Below is a small trained network, with its code and all its weights. Each question gives an input and a target symbol and asks what happens when units are switched off, that is, made to give their printed mean instead of their output.

import numpy as np


def w(rows, s, z=0):
    codes = np.array(rows[::2]) - 128.0
    scale = np.full(codes.shape[1], s)
    scale[-1] = z or s
    return codes * scale


def norm(h):
    return h / np.sqrt((h * h).mean(-1, keepdims=True) + 1e-5)


def f(y):
    return y / 2 * (1 + np.tanh(0.7978845608 * (y + 0.044715 * y**3)))


def softmax(a):
    e = np.exp(a - a.max(-1, keepdims=True))
    return e / e.sum(-1, keepdims=True)


def log_softmax(a):
    a = a - a.max(-1, keepdims=True)
    return a - np.log(np.exp(a).sum(-1, keepdims=True))


def net(x, mask):
    ids = ['αβγδζθμπσφψω'.index(c) for c in x.split()]
    T = len(ids)
    res = E[ids] + P[:T]
    r = norm(res)
    for j in range(2):
        rows = slice(2 * j, 2 * j + 2)
        q, k, v = (r @ M[0][rows].T for M in (Q, K, V))
        z = softmax(np.where(np.tri(T) > 0, q @ k.T / 2**0.5, -1e9)) @ v
        o = O[0][rows]
        res = res + np.where(mask[j], z, o[:, -1]) @ o[:, :-1]
    y = f(norm(res) @ A[0][:, :-1].T + A[0][:, -1])
    res = res + np.where(mask[2:10], y, B[0][:, -1]) @ B[0][:, :-1]
    return log_softmax(norm(res)[-1] @ U[:, :-1].T + U[:, -1])


Q, K, V, O, A, B = {}, {}, {}, {}, {}, {}
E = w([
[133,126,100],'α',
[129,134,121],'β',
[115,137,113],'γ',
[142,118,119],'δ',
[139,140,112],'ζ',
[126,123,111],'θ',
[135,137,108],'μ',
[106,113,128],'π',
[110,4,156],'σ',
[179,155,117],'φ',
[184,124,76],'ψ',
[62,92,113],'ω',
],0.025)
P = w([
[97,155,137],'0',
[48,165,124],'1',
[105,23,34],'2',
[140,174,130],'3',
[164,65,224],'4',
[144,1,50],'5',
[157,170,137],'6',
[165,62,227],'7',
],0.008)
Q[0] = w([
[17,255,93],'h1',
[231,29,17],'h1',
[71,241,38],'h2',
[250,132,225],'h2',
],0.0074)
K[0] = w([
[9,106,89],'h1',
[177,119,227],'h1',
[40,129,100],'h2',
[160,112,209],'h2',
],0.012)
V[0] = w([
[2,121,163],'h1',
[53,18,168],'h1',
[113,204,3],'h2',
[141,38,180],'h2',
],0.0042)
O[0] = w([
[253,56,194,167],'h1',
[140,63,211,203],'h1',
[145,36,146,249],'h2',
[40,121,8,106],'h2',
],0.004,0.0011)
A[0] = w([
[68,139,175,122],'n1',
[101,58,152,83],'n2',
[161,212,254,90],'n3',
[92,220,72,2],'n4',
[150,129,95,118],'n5',
[46,65,103,142],'n6',
[181,191,166,125],'n7',
[237,22,75,159],'n8',
],0.009,0.0058)
B[0] = w([
[198,65,64,142],'n1',
[156,177,215,172],'n2',
[74,1,49,139],'n3',
[92,46,167,130],'n4',
[79,124,199,135],'n5',
[178,189,120,219],'n6',
[200,114,130,140],'n7',
[36,154,165,254],'n8',
],0.006)
U = w([
[55,186,117,72],'α',
[186,7,74,100],'β',
[165,32,20,142],'γ',
[68,188,35,134],'δ',
[243,90,78,155],'ζ',
[47,209,200,32],'θ',
[132,248,175,107],'μ',
[225,103,234,150],'π',
[156,51,133,63],'σ',
[164,109,63,254],'φ',
[139,110,99,171],'ψ',
[18,65,122,101],'ω',
],0.012,0.0075)

Each question gives the input, a string of symbols that net reads in full, and the target symbol t.
The units are the heads (2 rows each of Q, K, V and O) and the neurons (one row each of A and B). Each row of codes is followed by its name. A weight is (code - 128) times the scale printed after its matrix; where a second scale follows, it is the last column's (O, A, B and U).
mask holds one flag per unit, heads first, then neurons. A switched-off unit (its flag False) gives its mean, the last column of its rows in O or B, instead of its output. The means were averaged over made-up inputs and are rounded, as every weight is.
A unit's drop is (log p(t) with every unit on - log p(t) with that unit switched off) / (log p(t) with every unit on - log p(t) with every unit switched off).
The circuit of an input: a set's keep is (log p(t) with only the set's units on - log p(t) with every unit switched off) / (log p(t) with every unit on - log p(t) with every unit switched off). Starting from all 10 units, units are removed one at a time, each time the one whose removal leaves the highest keep (on an exact tie, the one counted first), for as long as the keep stays at least 0.8.
circuit, biggest first: the units of the circuit, biggest drop first
unit that matters most: the unit with the biggest drop
k most important neurons: the k neurons with the biggest drops, biggest first
which heads matter: for each layer, one digit per head in row order, 1 if its drop is at least 0.15 and else 0, layers parted by /
input π π γ, target ω: circuit, biggest first -> [h1 n8]
input ζ δ π π μ, target ω: 3 most important neurons -> [n4 n6 n2]
input μ π ω π β ζ, target ω: circuit, biggest first -> [n8]
input π φ β, target δ: which heads matter -> 10
input π δ γ, target ω: which heads matter -> 11
input π μ ω π β, target γ: circuit, biggest first -> [h2 n3]
input μ γ π φ π θ ψ θ, target μ: which heads matter -> 10
input π π θ, target ω: which heads matter -> 10
input ζ π ψ φ ψ, target δ: circuit, biggest first -> [h1 n8 n1]
input σ μ μ π θ, target μ: circuit, biggest first -> [h2 n6]
input φ π δ, target δ: circuit, biggest first -> [h1 n8]
input π σ φ, target δ: which heads matter -> 00
input β π σ α γ π ζ, target ζ: 2 most important neurons -> [n7 n3]
input ω ω μ π ω γ γ, target γ: which heads matter -> 10
input φ μ μ, target δ: circuit, biggest first -> [h1]
input π σ π μ π α, target ω: circuit, biggest first -> [n8 h1]
input μ ψ π α φ γ, target δ: which heads matter -> 10
input π π ζ, target ω: circuit, biggest first -> [n8 h1]
input ψ π φ γ, target γ: which heads matter -> 00
input μ δ π σ δ, target θ: which heads matter -> 01
input δ π θ μ δ, target θ: which heads matter -> 01
input μ π γ ψ δ σ θ, target θ: which heads matter -> 00
input α μ π π, target π: which heads matter -> 01
input θ π γ π φ θ, target δ: unit that matters most -> h1
